Below are the code and all the weights of a small trained network. Each question names an input and a target symbol and asks about switching units off, where a switched-off unit gives its printed mean instead of its output.

import numpy as np


def w(rows, s, z=0):
    codes = np.array(rows[::2]) - 128.0
    scale = np.full(codes.shape[1], s)
    scale[-1] = z or s
    return codes * scale


def f(y):
    return np.maximum(y, 0)


def softmax(a):
    e = np.exp(a - a.max(-1, keepdims=True))
    return e / e.sum(-1, keepdims=True)


def log_softmax(a):
    a = a - a.max(-1, keepdims=True)
    return a - np.log(np.exp(a).sum(-1, keepdims=True))


def net(x, mask):
    ids = ['αβγδεζηθξστφψω'.index(c) for c in x.split()]
    T = len(ids)
    res = E[ids] + P[:T]
    r = res
    for j in range(2):
        rows = slice(4 * j, 4 * j + 4)
        q, k, v = (r @ M[0][rows].T for M in (Q, K, V))
        z = softmax(np.where(np.tri(T) > 0, q @ k.T / 4**0.5, -1e9)) @ v
        o = O[0][rows]
        res = res + np.where(mask[j], z, o[:, -1]) @ o[:, :-1]
    y = f(res @ A[0][:, :-1].T + A[0][:, -1])
    res = res + np.where(mask[2:18], y, B[0][:, -1]) @ B[0][:, :-1]
    return log_softmax(res[-1] @ U[:, :-1].T + U[:, -1])


Q, K, V, O, A, B = {}, {}, {}, {}, {}, {}
E = w([
[123,165,196,106],'α',
[163,78,181,117],'β',
[107,166,180,113],'γ',
[153,103,185,110],'δ',
[95,138,92,143],'ε',
[172,109,126,126],'ζ',
[119,157,187,114],'η',
[212,99,88,137],'θ',
[91,69,79,121],'ξ',
[110,70,45,128],'σ',
[118,153,188,69],'τ',
[192,98,135,10],'φ',
[114,255,130,108],'ψ',
[84,78,43,76],'ω',
],0.016)
P = w([
[198,87,99,124],'0',
[54,56,190,1],'1',
[48,41,191,130],'2',
[54,68,138,241],'3',
[41,82,98,181],'4',
[85,78,118,76],'5',
[106,70,140,76],'6',
[10,62,110,165],'7',
],0.006)
Q[0] = w([
[52,102,180,157],'H0',
[120,79,130,35],'H0',
[195,3,207,155],'H0',
[34,114,101,142],'H0',
[45,74,178,224],'H1',
[88,185,78,199],'H1',
[152,157,194,107],'H1',
[69,234,208,80],'H1',
],0.0072)
K[0] = w([
[214,157,65,67],'H0',
[172,168,46,240],'H0',
[98,56,70,98],'H0',
[168,107,190,109],'H0',
[142,59,107,201],'H1',
[1,33,36,125],'H1',
[210,79,168,202],'H1',
[137,4,20,128],'H1',
],0.0076)
V[0] = w([
[91,173,135,43],'H0',
[117,140,186,87],'H0',
[64,106,139,64],'H0',
[172,87,249,104],'H0',
[107,41,142,72],'H1',
[119,108,156,161],'H1',
[136,139,96,91],'H1',
[49,131,153,212],'H1',
],0.013)
O[0] = w([
[137,187,72,49,99],'H0',
[164,119,91,2,117],'H0',
[82,204,91,93,146],'H0',
[242,120,185,30,193],'H0',
[156,119,39,132,253],'H1',
[100,218,121,94,119],'H1',
[166,172,71,114,148],'H1',
[130,105,165,46,8],'H1',
],0.0093,0.0073)
A[0] = w([
[73,198,107,49,110],'N0',
[93,222,128,155,129],'N1',
[116,81,207,136,62],'N2',
[121,43,149,166,129],'N3',
[110,149,241,157,180],'N4',
[103,240,115,180,203],'N5',
[101,53,39,105,120],'N6',
[114,221,76,128,110],'N7',
[129,119,6,163,191],'N8',
[134,116,254,161,130],'N9',
[200,111,217,110,89],'N10',
[40,138,117,183,68],'N11',
[172,99,88,136,140],'N12',
[91,141,159,57,240],'N13',
[214,125,121,142,127],'N14',
[101,131,153,204,254],'N15',
],0.0095,0.0033)
B[0] = w([
[120,72,179,167,160],'N0',
[68,49,49,73,137],'N1',
[89,69,150,90,142],'N2',
[129,78,141,183,186],'N3',
[90,201,230,36,141],'N4',
[8,31,79,112,149],'N5',
[208,136,181,190,209],'N6',
[98,108,76,34,156],'N7',
[145,228,160,101,250],'N8',
[101,113,200,96,153],'N9',
[152,63,158,98,174],'N10',
[91,137,176,157,151],'N11',
[109,151,33,105,204],'N12',
[177,127,140,255,157],'N13',
[111,160,64,144,201],'N14',
[56,187,199,81,181],'N15',
],0.0058,0.012)
U = w([
[127,176,128,155,164],'α',
[92,23,139,120,112],'β',
[79,230,182,116,254],'γ',
[147,61,43,133,170],'δ',
[40,48,54,35,110],'ε',
[134,112,121,69,118],'ζ',
[161,115,139,136,74],'η',
[164,58,86,255,160],'θ',
[124,139,99,95,57],'ξ',
[38,211,87,102,160],'σ',
[137,24,67,82,59],'τ',
[139,169,61,91,96],'φ',
[146,138,125,94,78],'ψ',
[47,180,118,170,109],'ω',
],0.0088,0.0047)

Each question gives the input, a string of symbols that net reads in full, and the target symbol t.
The units are the heads (4 rows each of Q, K, V and O) and the neurons (one row each of A and B). Each row of codes is followed by its name. A weight is (code - 128) times the scale printed after its matrix; where a second scale follows, it is the last column's (O, A, B and U).
mask holds one flag per unit, heads first, then neurons. A switched-off unit (its flag False) gives its mean, the last column of its rows in O or B, instead of its output. The means were averaged over made-up inputs and are rounded, as every weight is.
A unit's drop is (log p(t) with every unit on - log p(t) with that unit switched off) / (log p(t) with every unit on - log p(t) with every unit switched off).
The circuit of an input: a set's keep is (log p(t) with only the set's units on - log p(t) with every unit switched off) / (log p(t) with every unit on - log p(t) with every unit switched off). Starting from the 12 units with the biggest drops (on a tie, the unit counted first), units are removed one at a time, each time the one whose removal leaves the highest keep (on an exact tie, the one counted first), for as long as the keep stays at least 0.8.
units of the circuit, in order: the units of the circuit, biggest drop first
unit that matters most: the unit with the biggest drop
top k neurons: the k neurons with the biggest drops, biggest first
drop when u is switched off: that unit's drop, to one decimal
input θ η ξ, target θ: units of the circuit, in order => H0
input φ β δ φ, target φ: units of the circuit, in order => H1, H0
input θ θ ε, target γ: units of the circuit, in order => N15, H0, H1, N4
input φ δ ζ, target φ: units of the circuit, in order => H0, H1, N14
input θ ζ ε θ θ σ θ β, target γ: units of the circuit, in order => H0, N15, N4
input φ γ θ ω ω ω θ, target σ: units of the circuit, in order => H0, N8
input φ β ξ, target φ: units of the circuit, in order => H0, H1, N8
input σ δ η ε δ δ η ψ, target ε: units of the circuit, in order => N5, N1
input θ ζ ω, target θ: top 2 neurons => N6, N3
input θ θ σ ω θ, target ω: top 2 neurons => N15, N8
input φ ω θ, target φ: drop when N8 is switched off => 0.4
input τ φ η θ ψ τ θ ψ, target ε: drop when N14 is switched off => 0.0
input ω β φ δ θ, target φ: drop when H0 is switched off => 0.3
input ω θ ω φ θ, target σ: drop when N5 is switched off => 0.1
input θ φ φ ω, target φ: unit that matters most => N8
